Below is a small trained network, with its code and all its weights. Each question gives an input and a class and asks what happens when units are switched off, that is, made to give their printed mean instead of their output.

import numpy as np


def w(rows, s, z=0):
    codes = np.array(rows[::2]) - 128.0
    scale = np.full(codes.shape[1], s)
    scale[-1] = z or s
    return codes * scale


def norm(h):
    return h / np.sqrt((h * h).mean(-1, keepdims=True) + 1e-5)


def f(y):
    return y / 2 * (1 + np.tanh(0.7978845608 * (y + 0.044715 * y**3)))


def log_softmax(a):
    a = a - a.max(-1, keepdims=True)
    return a - np.log(np.exp(a).sum(-1, keepdims=True))


def net(x, mask):
    res = np.array(x, float).reshape(1, 3) / 4 @ E
    u = 0
    for l in range(2):
        y = f(norm(res) @ A[l][:, :-1].T + A[l][:, -1])
        res = res + np.where(mask[u : u + 15], y, B[l][:, -1]) @ B[l][:, :-1]
        u += 15
    return log_softmax(norm(res)[-1] @ U[:, :-1].T + U[:, -1])


A, B = {}, {}
E = w([
[200,153,45],'x0',
[26,49,1],'x1',
[54,213,114],'x2',
],0.0067)
A[0] = w([
[109,190,11,62],'0.n0',
[177,95,138,248],'0.n1',
[188,163,122,176],'0.n2',
[206,196,129,111],'0.n3',
[94,236,81,109],'0.n4',
[167,71,43,211],'0.n5',
[87,15,90,3],'0.n6',
[107,121,216,102],'0.n7',
[77,52,130,35],'0.n8',
[158,81,76,201],'0.n9',
[121,143,49,111],'0.n10',
[40,195,21,136],'0.n11',
[199,10,92,167],'0.n12',
[163,86,195,118],'0.n13',
[65,120,136,65],'0.n14',
],0.011,0.0039)
B[0] = w([
[209,102,204,199],'0.n0',
[120,211,109,224],'0.n1',
[86,165,81,204],'0.n2',
[32,192,69,223],'0.n3',
[41,96,229,192],'0.n4',
[254,142,94,241],'0.n5',
[69,111,116,194],'0.n6',
[219,115,99,187],'0.n7',
[64,131,147,160],'0.n8',
[235,162,81,202],'0.n9',
[214,77,168,170],'0.n10',
[164,4,225,254],'0.n11',
[219,208,110,242],'0.n12',
[176,201,203,188],'0.n13',
[33,60,93,141],'0.n14',
],0.0074,0.0047)
A[1] = w([
[171,113,64,150],'1.n0',
[186,148,219,199],'1.n1',
[87,4,153,196],'1.n2',
[139,209,168,146],'1.n3',
[70,94,125,56],'1.n4',
[67,58,164,140],'1.n5',
[61,63,123,192],'1.n6',
[151,106,34,124],'1.n7',
[92,84,99,201],'1.n8',
[127,77,61,254],'1.n9',
[97,204,38,192],'1.n10',
[193,91,246,168],'1.n11',
[11,54,147,145],'1.n12',
[173,185,159,129],'1.n13',
[148,114,192,60],'1.n14',
],0.012,0.0053)
B[1] = w([
[156,197,176,164],'1.n0',
[65,53,51,254],'1.n1',
[132,101,226,218],'1.n2',
[79,102,88,216],'1.n3',
[210,181,192,130],'1.n4',
[196,130,183,178],'1.n5',
[141,166,227,175],'1.n6',
[177,145,164,152],'1.n7',
[108,199,229,154],'1.n8',
[132,194,234,182],'1.n9',
[76,130,249,197],'1.n10',
[63,2,62,245],'1.n11',
[176,175,234,197],'1.n12',
[100,143,83,202],'1.n13',
[186,29,101,139],'1.n14',
],0.008,0.0076)
U = w([
[239,215,104,209],'0',
[154,130,253,147],'1',
[24,65,38,172],'2',
[7,204,140,163],'3',
[112,144,110,1],'4',
[131,37,184,139],'5',
],0.014,0.0064)

Each question gives the input, the list of numbers given to net, and the class t.
The units are the neurons (one row each of A and B). Each row of codes is followed by its name. A weight is (code - 128) times the scale printed after its matrix; where a second scale follows, it is the last column's (A, B and U).
mask holds one flag per neuron, layer by layer. A switched-off neuron (its flag False) gives its mean, the last column of its row in B, instead of its output. The means were averaged over made-up inputs and are rounded, as every weight is.
A unit's drop is (log p(t) with every unit on - log p(t) with that unit switched off) / (log p(t) with every unit on - log p(t) with every unit switched off).
The circuit of an input: a set's keep is (log p(t) with only the set's units on - log p(t) with every unit switched off) / (log p(t) with every unit on - log p(t) with every unit switched off). Starting from the 12 units with the biggest drops (on a tie, the unit counted first), units are removed one at a time, each time the one whose removal leaves the highest keep (on an exact tie, the one counted first), for as long as the keep stays at least 0.8.
units of the circuit, in order: the units of the circuit, biggest drop first
top k neurons: the k neurons with the biggest drops, biggest first
top k neurons in layer l: the k neurons of layer l with the biggest drops, biggest first
drop of u: that unit's drop, to one decimal
input [2,7,4], class 5: units of the circuit, in order	0.n11
input [1,-2,6], class 5: units of the circuit, in order	0.n11; 1.n11
input [2,-7,-7], class 0: units of the circuit, in order	0.n11; 0.n4; 0.n1
input [4,7,4], class 5: top 2 neurons	0.n11; 0.n0
input [0,7,8], class 5: top 2 neurons	0.n11; 0.n0
input [-2,-4,4], class 3: top 4 neurons in layer 0	0.n11; 0.n0; 0.n10; 0.n5
input [3,1,3], class 5: top 2 neurons	0.n11; 1.n11
input [-1,-5,2], class 3: top 3 neurons in layer 0	0.n11; 0.n3; 0.n0
input [-3,6,-5], class 1: top 3 neurons	0.n6; 1.n9; 0.n8
input [-2,6,-6], class 0: top 2 neurons in layer 0	0.n12; 0.n5
input [-8,-1,1], class 2: drop of 0.n1	-0.3
input [7,2,5], class 5: drop of 0.n11	0.2
input [3,8,8], class 5: drop of 0.n0	0.2
input [5,-2,2], class 3: units of the circuit, in order	0.n3
input [-3,6,-4], class 1: top 2 neurons in layer 0	0.n6; 0.n8
